Below is a small trained network, with its code and all its weights. Each question gives an input and a class and asks what happens when units are switched off, that is, made to give their printed mean instead of their output.

import numpy as np


def w(rows, s, z=0):
    codes = np.array(rows[::2]) - 128.0
    scale = np.full(codes.shape[1], s)
    scale[-1] = z or s
    return codes * scale


def f(y):
    return np.maximum(y, 0)


def log_softmax(a):
    a = a - a.max(-1, keepdims=True)
    return a - np.log(np.exp(a).sum(-1, keepdims=True))


def net(x, mask):
    res = np.array(x, float).reshape(1, 5) / 4 @ E
    y = f(res @ A[0][:, :-1].T + A[0][:, -1])
    res = res + np.where(mask, y, B[0][:, -1]) @ B[0][:, :-1]
    return log_softmax(res[-1] @ U[:, :-1].T + U[:, -1])


A, B = {}, {}
E = w([
[151,71,57,42,144,47,84,69,172,61,54],'x0',
[103,136,129,120,132,131,107,120,160,145,172],'x1',
[26,105,125,174,228,170,86,95,51,181,75],'x2',
[145,7,231,157,180,65,178,141,171,156,107],'x3',
[109,147,121,137,128,103,102,135,144,134,140],'x4',
],0.014)
A[0] = w([
[86,68,71,83,164,130,79,26,149,108,53,43],'n1',
[189,108,97,50,90,83,129,127,210,63,134,141],'n2',
[169,147,169,136,4,154,176,254,166,117,181,254],'n3',
[83,209,95,107,125,202,131,159,82,176,117,194],'n4',
[132,76,150,159,149,97,135,141,196,82,121,69],'n5',
[81,142,157,189,154,165,141,155,79,177,157,110],'n6',
[148,81,178,108,160,86,163,140,189,155,116,106],'n7',
[137,77,198,136,171,56,168,146,155,174,122,134],'n8',
],0.013,0.0073)
B[0] = w([
[109,152,153,41,152,22,42,204,162,64,205,227],'n1',
[168,204,85,218,91,133,176,4,220,213,69,252],'n2',
[114,102,128,63,171,6,74,205,145,1,191,247],'n3',
[248,129,23,194,155,111,113,19,69,78,119,219],'n4',
[207,71,97,141,174,96,197,142,151,193,92,184],'n5',
[97,172,136,179,176,205,123,153,86,236,71,207],'n6',
[103,72,61,231,220,111,213,136,202,168,130,204],'n7',
[94,87,232,244,197,139,197,232,94,252,175,221],'n8',
],0.0099,0.027)
U = w([
[129,143,115,84,110,109,77,138,131,44,147,255],'0',
[144,119,116,177,149,146,141,77,151,143,80,154],'1',
[85,97,168,118,146,96,123,204,162,106,146,95],'2',
[71,123,184,159,132,230,134,154,119,149,93,45],'3',
[141,169,110,108,9,135,130,65,172,116,76,78],'4',
],0.015,0.0043)

Each question gives the input, the list of numbers given to net, and the class t.
The units are the neurons (one row each of A and B). Each row of codes is followed by its name. A weight is (code - 128) times the scale printed after its matrix; where a second scale follows, it is the last column's (A, B and U).
mask holds one flag per neuron, in row order. A switched-off neuron (its flag False) gives its mean, the last column of its row in B, instead of its output. The means were averaged over made-up inputs and are rounded, as every weight is.
A unit's drop is (log p(t) with every unit on - log p(t) with that unit switched off) / (log p(t) with every unit on - log p(t) with every unit switched off).
The circuit of an input: a set's keep is (log p(t) with only the set's units on - log p(t) with every unit switched off) / (log p(t) with every unit on - log p(t) with every unit switched off). Starting from all 8 units, units are removed one at a time, each time the one whose removal leaves the highest keep (on an exact tie, the one counted first), for as long as the keep stays at least 0.8.
units of the circuit, in order: the units of the circuit, biggest drop first
top k neurons: the k neurons with the biggest drops, biggest first
drop of u: that unit's drop, to one decimal
input [1,3,0,-3,4], class 4: units of the circuit, in order => (n3, n8, n7)
input [-1,1,0,1,1], class 2: top 2 neurons => (n2, n4)
input [-7,-7,2,3,1], class 3: units of the circuit, in order => (n6)
input [3,1,-7,0,4], class 4: top 2 neurons => (n2, n8)
input [5,1,-6,-1,2], class 4: units of the circuit, in order => (n2, n8)
input [2,8,-5,7,-2], class 1: top 2 neurons => (n2, n1)
input [0,2,2,1,-2], class 3: top 3 neurons => (n3, n2, n1)
input [0,0,-2,5,-1], class 2: top 2 neurons => (n4, n8)
input [7,8,0,-7,3], class 4: top 2 neurons => (n2, n3)
input [1,0,1,0,2], class 0: top 4 neurons => (n2, n8, n7, n6)
input [1,-3,-4,-2,-6], class 4: top 2 neurons => (n2, n1)
input [-8,0,3,1,-3], class 3: top 2 neurons => (n6, n2)
input [1,8,1,-2,4], class 0: top 3 neurons => (n2, n8, n7)
input [7,-4,3,-5,-4], class 0: units of the circuit, in order => (n1)
input [-7,-2,-1,-6,4], class 0: top 2 neurons => (n3, n2)
input [1,4,3,-8,-7], class 0: top 3 neurons => (n2, n8, n7)
input [-3,2,1,5,-2], class 3: drop of n1 => 0.5
input [5,5,-6,-2,-1], class 4: drop of n2 => 0.8
input [2,-3,-2,-6,-4], class 4: drop of n8 => 0.2
input [8,-3,-6,-8,7], class 4: units of the circuit, in order => (n2)
